Here is a tiny trained network, its code and every weight. The questions are about switching its units off for an input and a class, where a switched-off unit gives its printed mean instead of its output.

import numpy as np


def w(rows, s, z=0):
    codes = np.array(rows[::2]) - 128.0
    scale = np.full(codes.shape[1], s)
    scale[-1] = z or s
    return codes * scale


def f(y):
    return y / 2 * (1 + np.tanh(0.7978845608 * (y + 0.044715 * y**3)))


def log_softmax(a):
    a = a - a.max(-1, keepdims=True)
    return a - np.log(np.exp(a).sum(-1, keepdims=True))


def net(x, mask):
    res = np.array(x, float).reshape(1, 2) / 4 @ E
    y = f(res @ A[0][:, :-1].T + A[0][:, -1])
    res = res + np.where(mask, y, B[0][:, -1]) @ B[0][:, :-1]
    return log_softmax(res[-1] @ U[:, :-1].T + U[:, -1])


A, B = {}, {}
E = w([
[211,52,2,199,98,30,153],'x0',
[93,136,55,90,245,49,48],'x1',
],0.0091)
A[0] = w([
[137,67,76,130,147,43,119,55],'neuron 1',
[96,127,205,155,16,248,241,104],'neuron 2',
[122,186,127,104,143,114,123,254],'neuron 3',
[86,130,91,58,255,128,65,34],'neuron 4',
[16,203,234,65,196,102,78,124],'neuron 5',
[63,64,138,93,196,158,72,20],'neuron 6',
[22,198,239,26,102,247,109,188],'neuron 7',
[75,150,139,167,200,117,130,10],'neuron 8',
[73,94,128,118,214,67,47,25],'neuron 9',
[63,216,192,108,143,140,96,75],'neuron 10',
[162,114,85,183,119,79,124,19],'neuron 11',
[173,177,182,118,109,248,126,28],'neuron 12',
[134,115,74,84,239,89,108,247],'neuron 13',
[94,142,166,179,123,129,177,241],'neuron 14',
[54,230,218,65,166,192,95,127],'neuron 15',
[219,45,120,237,166,91,168,48],'neuron 16',
],0.0086,0.0066)
B[0] = w([
[87,17,93,133,100,42,234,176],'neuron 1',
[183,141,211,210,230,166,251,215],'neuron 2',
[189,184,59,211,36,175,130,178],'neuron 3',
[137,142,229,216,233,165,179,185],'neuron 4',
[133,94,44,145,159,86,166,214],'neuron 5',
[62,18,201,90,206,47,179,145],'neuron 6',
[163,95,84,166,70,68,173,253],'neuron 7',
[16,46,149,58,244,55,187,130],'neuron 8',
[7,78,212,122,251,118,195,172],'neuron 9',
[86,98,81,107,161,86,216,173],'neuron 10',
[2,53,126,63,194,46,216,153],'neuron 11',
[81,24,149,132,155,38,216,163],'neuron 12',
[234,172,125,240,152,195,206,228],'neuron 13',
[167,151,59,200,145,129,219,170],'neuron 14',
[77,69,41,168,73,70,173,218],'neuron 15',
[33,17,63,86,154,70,172,179],'neuron 16',
],0.0089,0.015)
U = w([
[91,34,43,103,83,37,156,40],'0',
[141,117,182,166,206,146,187,137],'1',
[236,184,16,186,43,176,134,245],'2',
[74,183,184,57,84,187,18,2],'3',
[79,139,133,41,144,162,2,2],'4',
[55,173,181,29,70,192,66,2],'5',
],0.011,0.0066)

Each question gives the input, the list of numbers given to net, and the class t.
The units are the neurons (one row each of A and B). Each row of codes is followed by its name. A weight is (code - 128) times the scale printed after its matrix; where a second scale follows, it is the last column's (A, B and U).
mask holds one flag per neuron, in row order. A switched-off neuron (its flag False) gives its mean, the last column of its row in B, instead of its output. The means were averaged over made-up inputs and are rounded, as every weight is.
A unit's drop is (log p(t) with every unit on - log p(t) with that unit switched off) / (log p(t) with every unit on - log p(t) with every unit switched off).
The circuit of an input: a set's keep is (log p(t) with only the set's units on - log p(t) with every unit switched off) / (log p(t) with every unit on - log p(t) with every unit switched off). Starting from the 12 units with the biggest drops (on a tie, the unit counted first), units are removed one at a time, each time the one whose removal leaves the highest keep (on an exact tie, the one counted first), for as long as the keep stays at least 0.8.
circuit, biggest first: the units of the circuit, biggest drop first
top k neurons: the k neurons with the biggest drops, biggest first
drop of u: that unit's drop, to one decimal
input [-7,-5], class 0: top 2 neurons -> (neuron 15; neuron 7)
input [6,-8], class 1: circuit, biggest first -> (neuron 2)
input [4,-5], class 1: top 3 neurons -> (neuron 15; neuron 2; neuron 7)
input [3,-1], class 2: circuit, biggest first -> (neuron 9; neuron 12)
input [-4,-1], class 0: top 2 neurons -> (neuron 13; neuron 15)
input [1,-3], class 2: top 3 neurons -> (neuron 9; neuron 4; neuron 11)
input [5,-8], class 1: drop of neuron 2 -> 1.4
input [-3,0], class 2: drop of neuron 11 -> 0.1
input [3,-5], class 1: drop of neuron 7 -> 0.4
input [4,-6], class 1: drop of neuron 2 -> 0.6
